Below are the code and all the weights of a small trained network. Each question names an input and a target symbol and asks about switching units off, where a switched-off unit gives its printed mean instead of its output.

import numpy as np


def w(rows, s, z=0):
    codes = np.array(rows[::2]) - 128.0
    scale = np.full(codes.shape[1], s)
    scale[-1] = z or s
    return codes * scale


def f(y):
    return np.maximum(y, 0)


def softmax(a):
    e = np.exp(a - a.max(-1, keepdims=True))
    return e / e.sum(-1, keepdims=True)


def log_softmax(a):
    a = a - a.max(-1, keepdims=True)
    return a - np.log(np.exp(a).sum(-1, keepdims=True))


def net(x, mask):
    ids = ['αεημξπσφψ'.index(c) for c in x.split()]
    T = len(ids)
    res = E[ids] + P[:T]
    u = 0
    for l in range(2):
        q, k, v = (res @ M[l].T for M in (Q, K, V))
        z = softmax(np.where(np.tri(T) > 0, q @ k.T / 4**0.5, -1e9)) @ v
        res = res + np.where(mask[u], z, O[l][:, -1]) @ O[l][:, :-1]
        u += 1
        y = f(res @ A[l][:, :-1].T + A[l][:, -1])
        res = res + np.where(mask[u : u + 4], y, B[l][:, -1]) @ B[l][:, :-1]
        u += 4
    return log_softmax(res[-1] @ U[:, :-1].T + U[:, -1])


Q, K, V, O, A, B = {}, {}, {}, {}, {}, {}
E = w([
[123,87,157,40,39,102,56,56,119,159,137,173],'α',
[70,217,122,120,151,131,108,61,125,242,100,87],'ε',
[82,130,103,181,153,164,87,60,149,92,102,148],'η',
[123,67,138,135,161,168,76,239,172,126,175,146],'μ',
[129,137,106,76,215,180,98,119,37,77,113,3],'ξ',
[92,168,170,117,97,110,92,140,88,89,179,172],'π',
[68,66,55,78,147,164,175,99,159,154,147,136],'σ',
[104,157,168,99,177,50,190,160,192,141,186,114],'φ',
[147,54,179,142,115,88,114,28,204,119,81,89],'ψ',
],0.019)
P = w([
[231,131,113,156,139,83,201,158,92,138,84,219],'0',
[212,151,160,160,165,203,153,161,135,128,49,215],'1',
[154,105,68,175,170,46,127,144,62,144,121,182],'2',
[146,134,156,122,106,209,150,136,154,103,82,183],'3',
[127,139,87,205,207,61,52,143,112,167,140,137],'4',
[67,97,141,75,52,153,179,126,100,69,124,114],'5',
[162,191,155,178,177,192,36,144,235,150,127,130],'6',
[66,88,94,151,156,47,120,88,64,107,198,114],'7',
[55,139,185,123,98,229,85,154,192,124,113,104],'8',
[68,119,89,150,169,56,60,96,121,110,209,73],'9',
[49,140,193,130,83,238,103,131,187,111,166,77],'10',
[35,103,112,152,182,62,40,88,140,134,217,55],'11',
[17,125,211,112,108,248,118,99,201,87,211,73],'12',
[120,133,113,143,176,75,75,75,156,119,150,104],'13',
],0.013)
Q[0] = w([
[254,140,59,168,89,122,170,145,85,169,69,156],'L0H1',
[152,157,99,125,162,108,50,119,174,139,171,117],'L0H1',
[117,79,86,157,158,59,88,112,79,161,182,117],'L0H1',
[189,144,101,192,104,116,169,151,102,139,132,156],'L0H1',
],0.013)
K[0] = w([
[203,140,120,148,123,125,217,173,80,130,50,203],'L0H1',
[49,128,154,63,76,151,172,120,153,60,119,99],'L0H1',
[162,191,173,125,94,254,121,128,211,123,144,105],'L0H1',
[202,143,115,91,142,132,164,132,112,143,43,173],'L0H1',
],0.0098)
V[0] = w([
[155,119,211,160,100,139,100,126,119,137,156,87],'L0H1',
[202,83,188,110,156,108,86,130,86,194,143,137],'L0H1',
[132,103,79,2,128,143,120,139,167,146,135,128],'L0H1',
[89,202,132,94,123,110,96,160,51,150,174,142],'L0H1',
],0.0079)
O[0] = w([
[146,198,101,53,146,140,17,172,159,110,171,146,117],'L0H1',
[231,80,176,121,28,138,91,181,124,152,117,27,46],'L0H1',
[76,1,168,7,188,128,46,191,83,124,22,182,253],'L0H1',
[204,83,219,153,220,140,127,41,21,196,248,202,218],'L0H1',
],0.0058,0.0018)
A[0] = w([
[138,166,181,88,162,101,167,223,89,165,134,109,71],'L0N1',
[99,114,195,206,87,97,61,98,112,24,90,154,105],'L0N2',
[48,191,254,87,117,63,141,210,77,42,54,169,187],'L0N3',
[161,86,219,196,158,54,121,13,142,145,105,88,2],'L0N4',
],0.0054,0.0027)
B[0] = w([
[128,27,81,162,72,107,78,47,170,139,159,161,171],'L0N1',
[97,211,16,104,13,208,182,128,98,127,220,142,239],'L0N2',
[205,111,68,118,196,158,173,108,168,203,217,87,252],'L0N3',
[167,209,1,91,114,147,60,148,227,112,185,50,214],'L0N4',
],0.0067,0.0042)
Q[1] = w([
[191,159,178,167,119,128,141,145,170,138,65,210],'L1H1',
[135,154,72,113,193,13,65,145,82,69,97,169],'L1H1',
[72,144,72,50,185,254,60,103,203,165,191,152],'L1H1',
[194,169,234,118,114,176,201,152,121,99,40,133],'L1H1',
],0.0086)
K[1] = w([
[204,117,102,150,113,85,182,127,62,118,83,108],'L1H1',
[217,153,213,70,103,232,254,109,188,113,90,164],'L1H1',
[21,103,176,74,112,111,134,101,138,89,213,69],'L1H1',
[186,100,58,135,102,38,171,139,111,131,112,164],'L1H1',
],0.0078)
V[1] = w([
[58,120,157,165,91,165,106,186,180,223,180,177],'L1H1',
[181,91,129,34,96,29,219,131,138,3,199,173],'L1H1',
[148,152,159,42,77,90,143,4,184,173,81,138],'L1H1',
[161,155,90,73,68,233,135,102,99,75,108,235],'L1H1',
],0.0056)
O[1] = w([
[161,81,94,239,15,141,155,195,113,200,133,137,220],'L1H1',
[104,79,43,163,84,53,108,137,96,127,217,109,2],'L1H1',
[218,40,141,190,76,146,126,2,138,157,169,90,52],'L1H1',
[84,168,214,46,111,251,141,108,171,102,185,170,164],'L1H1',
],0.0079,0.0025)
A[1] = w([
[180,143,142,150,108,126,30,150,81,165,119,127,184],'L1N1',
[144,128,160,134,174,154,133,138,13,187,157,196,252],'L1N2',
[89,230,110,224,173,119,164,137,158,126,77,77,148],'L1N3',
[105,129,243,87,93,55,184,153,255,147,123,160,79],'L1N4',
],0.0065,0.0018)
B[1] = w([
[188,156,251,96,143,125,174,163,75,85,125,148,200],'L1N1',
[145,216,42,69,170,90,143,163,236,214,86,135,253],'L1N2',
[158,68,240,166,138,124,147,98,114,44,46,176,227],'L1N3',
[38,1,207,161,122,56,67,61,66,45,182,165,181],'L1N4',
],0.006,0.0058)
U = w([
[148,85,165,53,67,121,53,79,68,155,124,154,47],'α',
[149,165,192,175,149,98,117,66,150,231,55,104,134],'ε',
[105,143,123,195,122,171,108,69,68,31,124,186,99],'η',
[149,110,167,145,123,117,77,238,171,123,84,152,183],'μ',
[160,142,123,63,203,110,98,105,65,65,120,84,224],'ξ',
[153,203,108,114,135,114,180,129,117,146,209,132,105],'π',
[72,57,62,80,159,142,201,95,158,185,86,123,61],'σ',
[141,97,137,175,150,2,130,89,100,109,153,121,252],'φ',
[144,154,117,109,96,78,108,110,224,96,97,42,16],'ψ',
],0.0069,0.0029)

Each question gives the input, a string of symbols that net reads in full, and the target symbol t.
The units are the heads (4 rows each of Q, K, V and O) and the neurons (one row each of A and B). Each row of codes is followed by its name. A weight is (code - 128) times the scale printed after its matrix; where a second scale follows, it is the last column's (O, A, B and U).
mask holds one flag per unit, layer by layer, with each layer's heads first. A switched-off unit (its flag False) gives its mean, the last column of its rows in O or B, instead of its output. The means were averaged over made-up inputs and are rounded, as every weight is.
A unit's drop is (log p(t) with every unit on - log p(t) with that unit switched off) / (log p(t) with every unit on - log p(t) with every unit switched off).
The circuit of an input: a set's keep is (log p(t) with only the set's units on - log p(t) with every unit switched off) / (log p(t) with every unit on - log p(t) with every unit switched off). Starting from all 10 units, units are removed one at a time, each time the one whose removal leaves the highest keep (on an exact tie, the one counted first), for as long as the keep stays at least 0.8.
units of the circuit, in order: the units of the circuit, biggest drop first
unit that matters most: the unit with the biggest drop
top k neurons: the k neurons with the biggest drops, biggest first
k most important neurons of layer l: the k neurons of layer l with the biggest drops, biggest first
drop of u: that unit's drop, to one decimal
input η π σ α σ η φ, target φ: unit that matters most	L1N4
input φ π φ σ φ η π μ σ π η μ σ ξ, target σ: units of the circuit, in order	[L0H1; L1H1]
input π μ π σ η σ φ, target φ: top 3 neurons	[L1N4; L0N2; L1N2]
input ξ σ ψ μ ε σ σ ξ π ψ, target π: units of the circuit, in order	[L0H1; L1H1; L0N2]
input ψ ε ψ, target ψ: top 2 neurons	[L0N4; L0N2]
input α σ η σ η ξ η ψ, target ψ: top 2 neurons	[L0N4; L1N1]
input μ ε η ψ φ π η π σ π φ π ξ ε, target ξ: units of the circuit, in order	[L1H1; L0H1]
input ψ φ η ψ σ σ α η, target α: units of the circuit, in order	[L0H1; L1H1]
input ξ ψ α μ ψ μ, target ψ: units of the circuit, in order	[L0H1; L1H1; L0N4]
input φ π π ξ π ψ, target π: units of the circuit, in order	[L0H1; L0N2; L1H1]
input σ ε σ π φ η, target φ: units of the circuit, in order	[L1H1; L0H1]
input μ π ξ α σ ξ μ π, target π: units of the circuit, in order	[L0N3; L0N2]
input φ α ξ, target α: units of the circuit, in order	[L1H1; L0H1]
input η ψ ξ φ ε, target φ: units of the circuit, in order	[L1H1]
input π α σ ξ φ η ψ π α σ, target α: units of the circuit, in order	[L1H1; L0H1]
input σ ε ψ φ ξ σ σ μ α σ ξ ξ σ π, target σ: units of the circuit, in order	[L0H1; L0N3]
input η ξ π π η ξ ψ μ μ ψ α ψ, target α: units of the circuit, in order	[L0H1; L1H1]
input ξ π η α π μ, target π: top 2 neurons	[L1N3; L1N2]
input σ σ ξ μ σ φ ξ η ξ, target η: top 2 neurons	[L1N3; L1N2]
input π σ σ α α ψ, target α: top 2 neurons	[L1N2; L0N3]
input π ξ η α, target η: 2 most important neurons of layer 1	[L1N4; L1N2]
input ε ψ ε σ, target ε: top neuron	[L0N2]
input α σ ξ, target σ: drop of L1H1	0.1
input ξ φ σ α η ε σ σ ψ π, target ψ: drop of L0H1	1.1
input φ σ ξ ξ σ φ ξ σ η σ π ξ μ π, target μ: drop of L1H1	1.5
